[[-853  885    6   -7 -238  -83 -487]
 [-764  678   91  -15 -229 -142 -593]]
885

[ 12 -32  39  22]
-32

[ 757 -822 -629  908 -238  842 -726]
-822

[[443 835 564 683]
 [511  85 619 130]
 [252  92 105 289]]
835

[912 880 200 941]
880

[[59 43 11 11]
 [87 68 46 46]
 [35 58 37 37]]
43
---
  3  -14   10   34  -13
  2   23  -25    5  -18
Out: 23

  5  -24  -20  -20
  6  -15   -8    8
-24  -13  -19   28
Out: -15

 28  -27   -4  -24
  3    0    1   -3
 -5   10    3    5
Out: 0

 1   0   5  -1
 0   0   2   0
11  10  30  -5
Out: 0

 -2    1   19  -28
 13    9  -17   15
Out: 9

-26   17  -29   29    4   -7
 18   19  -11   -9    1  -12
Out: 19

 -6    8   10   12   -6
 -9   13   15   15  -11
-15   23   28   32  -18
Out: 13

  6   11  -15  -21   -6
 28    7  -11   26  -10
  4  -24    3  -23    5
Out: 7
---
0,-1,1,-4
-7,17,-14,37
-8,16,-15,30
-> 1

-36,7,-22,27,13,15 -> 13

1,-6,1,29
-14,-6,26,-23
-> 1

3,1,1,35,4,3,4
-3,0,-1,-6,0,2,25
3,0,0,-5,2,19,4
-> 3

24,6,3,10,28 -> 10

0,-30,15,6,-19,-13
0,20,0,5,15,12
-24,-12,-6,11,0,-10
-> -19

-5,35,12,-32,-15,27 -> -15

26,9,-2,-16,2,-7 -> 2

27,26,-30,25 -> -30

27,-20,14,1,-7,-8,-9 -> -8
---
((47, 52, 45, 85, 49, 85), (58, 58, 57, 73, 59, 73), (93, 85, 95, 23, 89, 23)) 23
((33, 32, 35, 33, 34, 35, 54), (2, 76, 73, 75, 74, 74, 54), (11, 49, 49, 49, 49, 49, 54)) 49
((9200, 8156, 7788, 8988, 1792), (3129, 2855, 2030, 3468, 6973), (1931, 1745, 2181, 1381, 8749)) 2181
((65, 75, 54, 56, 65, 40), (46, 63, 66, 76, 73, 61), (57, 61, 97, 52, 24, 55)) 52
((394, 467, 281, 802, 198, 608), (767, 287, 296, 380, 323, 411), (529, 606, 640, 746, 450, 580)) 746
((-32, -177, 214, 123), (-239, -311, -48, -580), (59, 510, -394, 386)) 510
---
[[ -8  -1   0  11   5   0   1  -1  -1   5]
 [  3  -2  -3   1  -1  -1  -4   3  -5   2]
 [  0  -1  -3   5   0  -1  -3   1 -11   8]
 [ 11 -11  -5   6  -2   1  -4  13  -1   0]
 [-13   3  10   5   6   0  12  -7  13  -4]
 [ -5   2   0   5   3   0   1  -4  -1   3]
 [ 15  -4  -4  -8  -8   0  -7   9  -3  -3]
 [  2   6   1 -18  -2  -1   2  -6   4 -11]
 [ 24 -15  -9   3  -7   1  -8  15  -2  -2]
 [ -6  -9  -2  33   8   2   0   9  -1  10]
 [  2 -11  -1  14   1   5   4   9  19  -7]] -> 5

[[ -6 -11  -3 -14 -10   0  -4   9   8  12   2   7  26]
 [ -3  -2   2  -1   0  -2   3   5   9  -1   2   4   1]
 [ -4  -2  -4  -6   0   0  -4   5   2   3   2   4   6]
 [ -7  -2  -4  -6  -1   1  -4   5   2  -1   2   2   6]
 [ -3  -2  -3   1   0   7  -4   5   3  -4   2   7   1]
 [ -4   4  -3   1   5   0   2  -2  -7  -5   2  -3  -8]
 [  3  -2   1  -1   6   0 -12   3  -2   5   1   2   1]] -> 26

[[ 26  -2  28 -24 -19  -8   0 -17  -6]
 [ 11  -2  13 -11 -10  -2  -3  -6  -3]
 [  8  -2   7  -3  -6   2   4   0  -1]
 [ 13  -3  16 -11 -10   1   1  -3  -1]
 [ 11  -3   4  -3  -3   1  -1  12  -1]
 [ 13   0  16 -14  -8  -4  -2  -8  -3]
 [ 21  -1  25 -19 -17  -7   2  -8  -4]
 [ 21  -4  22 -16 -19  -3   2  -6  -4]] -> -6

[[  9  12   7  -1 -16   5 -19 -13  -7   5 -11  -1]
 [-22   9  -3   0   7  -4   3   2  12   1  13   0]
 [ 15   3   1  -4 -10   5  -9 -16 -11   0 -16  -5]
 [-22   6  -5   1  10  -6   6   2  16   2  18   4]
 [-10   6   1   2  -3   1  -9   0   1   0   8  -5]
 [ 15   1  -1  -4 -10   5  -6 -13 -11  -1 -16  -7]
 [-22   1  -2   4  13  -8  13   5  20   1  23   9]
 [ 33 -19  -9  -6  -3   8   3   5 -19  -2 -21 -10]] -> -1

[[ 16  33  -1  -6 -29   1  13 -16 -35   5 -25]
 [ 27 -30  -4  15 -19  27  -5  -8  16   7 -25]
 [ 14 -23  25   2  11  -8 -24  26 -25 -22  22]
 [-19 -12   4   6  23  -2  29  10  14  -9 -26]
 [ 16  33   5  -5 -23 -24 -23 -24   5 -26  13]
 [ 12   5  21  -7 -18   2 -14  -9  15   1 -30]] -> -25
---
Input: -0.11	0.14	-0.04	-0.04	-0.17
Output: -0.04, 0.14
Input: -1.18	0.02	0.12	-1.36	-1.08	0.57	1.42
Output: -1.36, 1.42
Input: 13.104	-0.193	6.960	-17.426	12.698
Output: 6.960, 13.104
Input: 0.11	-0.03	-0.15	-0.14	0.12
Output: -0.15, 0.12
Input: 0.58	1.31	1.51	0.53	-0.97
Output: 1.51, 1.51
Input: -8.8	13.0	-11.5	-0.4	-16.5
Output: -11.5, 13.0
---
[[  3  -8  -6 -12  10   1]
 [ 13 -20  -1   1   9  -4]
 [ -7  13  -1  -5  -6 -31]] value -31

[[ 36  28 -37 -33  33  35  35]
 [ 33  36  34 -35 -35  34  32]
 [ 34  31 -34  36  36  33  34]] value 34

[[  4 -17 -12  -2 -14]
 [  4 -19 -14  16 -16]
 [ 28  -1  -3  33  -1]] value -1

[[  4 -27   4 -17 -30 -15]
 [-33   1  26  -6 -18 -21]
 [ 12  31  -7  10  25  31]] value 31

[[-1 27 16 17]
 [-1 20 21 16]
 [-1 21 20 19]] value 19

[[ -5 -13  21  31]
 [-32  27 -19 -19]
 [ 18 -20  11  29]] value 29

[[ 14  -3  11 -19]
 [ -8   5   6   0]
 [ -8  -1  27   1]] value 1

[[ 27  12 -28 -11  21 -19  18]
 [ 17  27   0 -19 -12  17 -15]
 [-32 -17  -2 -24   9  -4   7]] value 7

[[ -3   7   6  -1  -3   0   2]
 [  0   1 -10  -3   1  -3  13]
 [-16 -29  14 -14   2 -28  -8]] value -8
---
[[  3 -15  -6  26 -20  25]
 [  0   3   1  -3   4  -3]] ⇒ 4

[[ 11  12  -7 -15  12  -4]
 [ 15 -10 -30   1   7 -28]
 [-17   0  25   8 -12  22]] ⇒ 7

[[ -1 -14  11  -6   0]
 [ -3   4  -9  -1   1]
 [ -2 -29  12 -12  -7]] ⇒ -1

[[ 30   4  -9  20 -24]
 [ 28   5  -8  19 -23]
 [ 21   7  -7  28 -23]] ⇒ 19

[[ -5 -12  -9  22 -14]
 [  0   0   0  -1   0]
 [ 34 -14 -18 -23 -26]] ⇒ -1

[[  6  15  -6   6 -14]
 [  3   6 -14  -1   7]
 [  4  -6 -28  11  20]] ⇒ -1

[[-17   5  14  -3]
 [  3  -1  -3   1]
 [-26   8  23  -4]] ⇒ -3

[[ 19  20  -1  36 -30]
 [ 17  34  11  34  -1]] ⇒ 34
---
1,3,-1,0
0,-2,0,0
10,19,-11,30
value 3

-6,-10,-13,10,2
8,-13,4,32,26
-25,10,-1,-29,11
value -10

-29,27,24,-5
-27,2,-30,-23
-33,11,-13,27
value 27

-15,-1,17,-15,8,17,-15
9,18,17,-26,-24,17,11
1,10,17,-10,0,14,-7
value -1

17,-19,35,-13,10,-13,19
2,-22,-37,-14,-8,-15,5
2,2,-36,-11,-31,-10,0
value -19

2,2,6,-3
0,-6,29,0
0,-2,6,0
value 2
---
[[0.486, -0.262, 0.950, -0.169], [0.705, -1.210, 1.104, 0.154]]: 1.104, -1.210
[-0.14, 0.10, -0.11, -0.07, 0.01, 0.07]: 0.10, -0.14
[85.731, 43.378, -101.351, 93.437, 106.112]: 106.112, -101.351
[-4.249, -14.596, 16.587, -11.349]: 16.587, -14.596
[12.6, 6.8, -9.7, 15.8, 8.6]: 15.8, -9.7
[[1.32, -1.58, 1.14, -1.61, -1.69], [-0.98, -1.19, 0.82, -0.08, -1.65], [-1.61, -0.03, 0.26, -0.44, -0.23]]: 1.32, -1.69
[17.1, -13.0, 3.8, -9.9]: 17.1, -13.0
---
array([[ -3,   5,   8, -11, -14],
       [ -2,  16,  16,  20,  29],
       [ -7, -22,  22,  24,   8]]) -3

array([[  3,   1,   4,   0],
       [-18,  -1, -23,   1],
       [-24,  -1, -32,   1]]) 3

array([[  3,   2,  -2,  -1,   1,  -5],
       [-17,   7,   6, -36,   7,  10],
       [  4,  -5,  -4,  15,  -1, -16]]) 3

array([[ -5,  -8,  -6,   0],
       [ 12,   0,  -7,   3],
       [-20,   1, -29,  -5]]) -5

array([[ 21,   3,  -9, -20],
       [ 30,  -1,  -6, -21],
       [ 37, -19, -30, -26]]) 21

array([[ -4,   0,  -8,  -7],
       [ -6,   2,   6,   1],
       [  1,   1, -36, -18]]) -4

array([[ 22, -28, -13,   3,  12,   7],
       [ 11,  -5,  -5,  -8,   7,   5],
       [-19,  21, -11,   0,  -9, -15]]) 22

array([[-12,  19,  32,   9,  -2],
       [  1,  19, -15,   2, -14],
       [ -3,   9,   5,   3,  24]]) -12

array([[ 14,  -3,  -3,   3],
       [-27,  13,   5,   2],
       [ 11,  -6,  -5,  -1]]) 14

array([[-26, -27,  -1,  22, -12,   9],
       [ 14,   3, -15, -31,  -3,  13],
       [ 26,  23,   2, -10,   4, -19]]) -26
